Below is a small trained network, with its code and all its weights. Each question gives an input and a class and asks what happens when units are switched off, that is, made to give their printed mean instead of their output.

import numpy as np


def w(rows, s, z=0):
    codes = np.array(rows[::2]) - 128.0
    scale = np.full(codes.shape[1], s)
    scale[-1] = z or s
    return codes * scale


def f(y):
    return y / 2 * (1 + np.tanh(0.7978845608 * (y + 0.044715 * y**3)))


def log_softmax(a):
    a = a - a.max(-1, keepdims=True)
    return a - np.log(np.exp(a).sum(-1, keepdims=True))


def net(x, mask):
    res = np.array(x, float).reshape(1, 6) / 4 @ E
    y = f(res @ A[0][:, :-1].T + A[0][:, -1])
    res = res + np.where(mask, y, B[0][:, -1]) @ B[0][:, :-1]
    return log_softmax(res[-1] @ U[:, :-1].T + U[:, -1])


A, B = {}, {}
E = w([
[31,199,104],'x0',
[251,223,48],'x1',
[93,57,55],'x2',
[212,74,216],'x3',
[143,74,74],'x4',
[117,219,225],'x5',
],0.0027)
A[0] = w([
[138,127,125,119],'n1',
[126,126,131,137],'n2',
[129,119,130,138],'n3',
[120,139,140,159],'n4',
[59,68,173,216],'n5',
[121,129,123,143],'n6',
[88,167,198,254],'n7',
[144,136,134,130],'n8',
[121,97,133,180],'n9',
[96,167,109,188],'n10',
[134,130,129,119],'n11',
[100,133,115,186],'n12',
[110,140,110,165],'n13',
[127,119,128,138],'n14',
[126,130,132,136],'n15',
[142,111,127,140],'n16',
[122,129,120,140],'n17',
[121,128,122,142],'n18',
[117,86,139,188],'n19',
[117,118,127,165],'n20',
[230,92,164,178],'n21',
[138,143,142,145],'n22',
[128,140,140,148],'n23',
[115,121,3,148],'n24',
[165,111,97,164],'n25',
[135,125,128,122],'n26',
[131,87,146,177],'n27',
[134,121,126,127],'n28',
[127,124,131,136],'n29',
[141,124,113,129],'n30',
[124,124,122,135],'n31',
[143,131,125,123],'n32',
[80,148,105,208],'n33',
[88,143,109,202],'n34',
[121,91,138,184],'n35',
[171,213,195,134],'n36',
[149,140,134,140],'n37',
[130,129,116,130],'n38',
[143,131,126,123],'n39',
[127,110,136,150],'n40',
[133,84,143,176],'n41',
[188,145,71,211],'n42',
[160,120,111,145],'n43',
[103,135,135,186],'n44',
],0.014,0.0021)
B[0] = w([
[127,121,136,126],'n1',
[131,129,127,132],'n2',
[134,123,125,133],'n3',
[131,148,128,144],'n4',
[232,125,48,254],'n5',
[123,129,121,134],'n6',
[159,243,113,245],'n7',
[129,131,150,133],'n8',
[153,111,107,160],'n9',
[82,163,99,170],'n10',
[128,127,134,125],'n11',
[112,135,98,157],'n12',
[102,134,110,146],'n13',
[133,122,124,133],'n14',
[130,133,128,131],'n15',
[139,108,131,137],'n16',
[119,127,120,132],'n17',
[122,127,120,133],'n18',
[170,107,98,173],'n19',
[133,124,113,145],'n20',
[176,51,210,239],'n21',
[131,146,149,141],'n22',
[131,147,137,139],'n23',
[3,49,66,229],'n24',
[108,73,144,160],'n25',
[130,123,133,127],'n26',
[176,108,114,168],'n27',
[131,119,129,128],'n28',
[133,127,127,132],'n29',
[117,109,134,131],'n30',
[125,123,121,131],'n31',
[125,122,143,128],'n32',
[89,149,76,182],'n33',
[98,143,85,172],'n34',
[164,109,104,166],'n35',
[129,244,237,237],'n36',
[128,133,158,139],'n37',
[116,120,127,129],'n38',
[126,122,143,128],'n39',
[147,120,121,141],'n40',
[176,102,112,168],'n41',
[61,76,184,210],'n42',
[120,93,150,144],'n43',
[130,148,107,157],'n44',
],0.049,0.0029)
U = w([
[131,36,202,124],'0',
[159,180,102,173],'1',
[4,71,83,78],'2',
[142,80,136,253],'3',
[117,207,199,77],'4',
[221,78,68,61],'5',
[125,167,43,190],'6',
[144,153,182,83],'7',
],0.0037,0.0042)

Each question gives the input, the list of numbers given to net, and the class t.
The units are the neurons (one row each of A and B). Each row of codes is followed by its name. A weight is (code - 128) times the scale printed after its matrix; where a second scale follows, it is the last column's (A, B and U).
mask holds one flag per neuron, in row order. A switched-off neuron (its flag False) gives its mean, the last column of its row in B, instead of its output. The means were averaged over made-up inputs and are rounded, as every weight is.
A unit's drop is (log p(t) with every unit on - log p(t) with that unit switched off) / (log p(t) with every unit on - log p(t) with every unit switched off).
The circuit of an input: a set's keep is (log p(t) with only the set's units on - log p(t) with every unit switched off) / (log p(t) with every unit on - log p(t) with every unit switched off). Starting from the 12 units with the biggest drops (on a tie, the unit counted first), units are removed one at a time, each time the one whose removal leaves the highest keep (on an exact tie, the one counted first), for as long as the keep stays at least 0.8.
circuit, biggest first: the units of the circuit, biggest drop first
unit that matters most: the unit with the biggest drop
top k neurons: the k neurons with the biggest drops, biggest first
drop when u is switched off: that unit's drop, to one decimal
input [8,-6,-1,6,2,4], class 1: top 2 neurons -> n7; n24
input [1,-8,-2,-3,-5,-8], class 5: circuit, biggest first -> n5
input [-1,-5,-6,0,-2,-2], class 5: circuit, biggest first -> n5; n36
input [3,8,0,0,4,4], class 2: top 2 neurons -> n42; n7
input [-4,-1,2,3,0,0], class 0: circuit, biggest first -> n21; n7
input [-7,3,8,-3,-1,5], class 0: circuit, biggest first -> n7; n5; n42
input [4,-5,7,0,7,5], class 6: top 3 neurons -> n21; n33; n34
input [-1,6,7,6,-8,3], class 0: top 2 neurons -> n21; n7
input [-8,-2,-2,-2,-1,-3], class 0: circuit, biggest first -> n7; n21
input [-8,-4,0,6,6,4], class 5: top 2 neurons -> n5; n42
input [2,7,3,5,-2,-5], class 2: top 3 neurons -> n24; n36; n5
input [-2,6,5,3,-7,1], class 0: top 3 neurons -> n7; n21; n42
input [-6,0,-6,-5,-1,-5], class 0: top 2 neurons -> n7; n5
input [6,2,6,7,6,-2], class 2: unit that matters most -> n24
input [-2,-5,-2,-6,8,-3], class 2: top 4 neurons -> n24; n7; n36; n21
input [3,-2,-2,2,3,5], class 4: top 3 neurons -> n24; n36; n7
input [3,-8,7,-8,7,2], class 6: top 2 neurons -> n5; n42
input [-2,3,8,2,-8,-1], class 0: top 2 neurons -> n7; n5
input [-2,6,-2,5,-4,3], class 4: drop when n36 is switched off -> 0.8
input [0,-1,-8,-8,-7,-2], class 4: drop when n36 is switched off -> 0.3
input [6,3,-6,5,7,2], class 4: drop when n36 is switched off -> 0.2
input [-7,2,8,-6,-1,-8], class 2: drop when n24 is switched off -> 0.2
input [0,-3,-6,8,-4,-6], class 5: unit that matters most -> n42
input [-1,-7,7,-6,3,2], class 6: top 2 neurons -> n21; n33
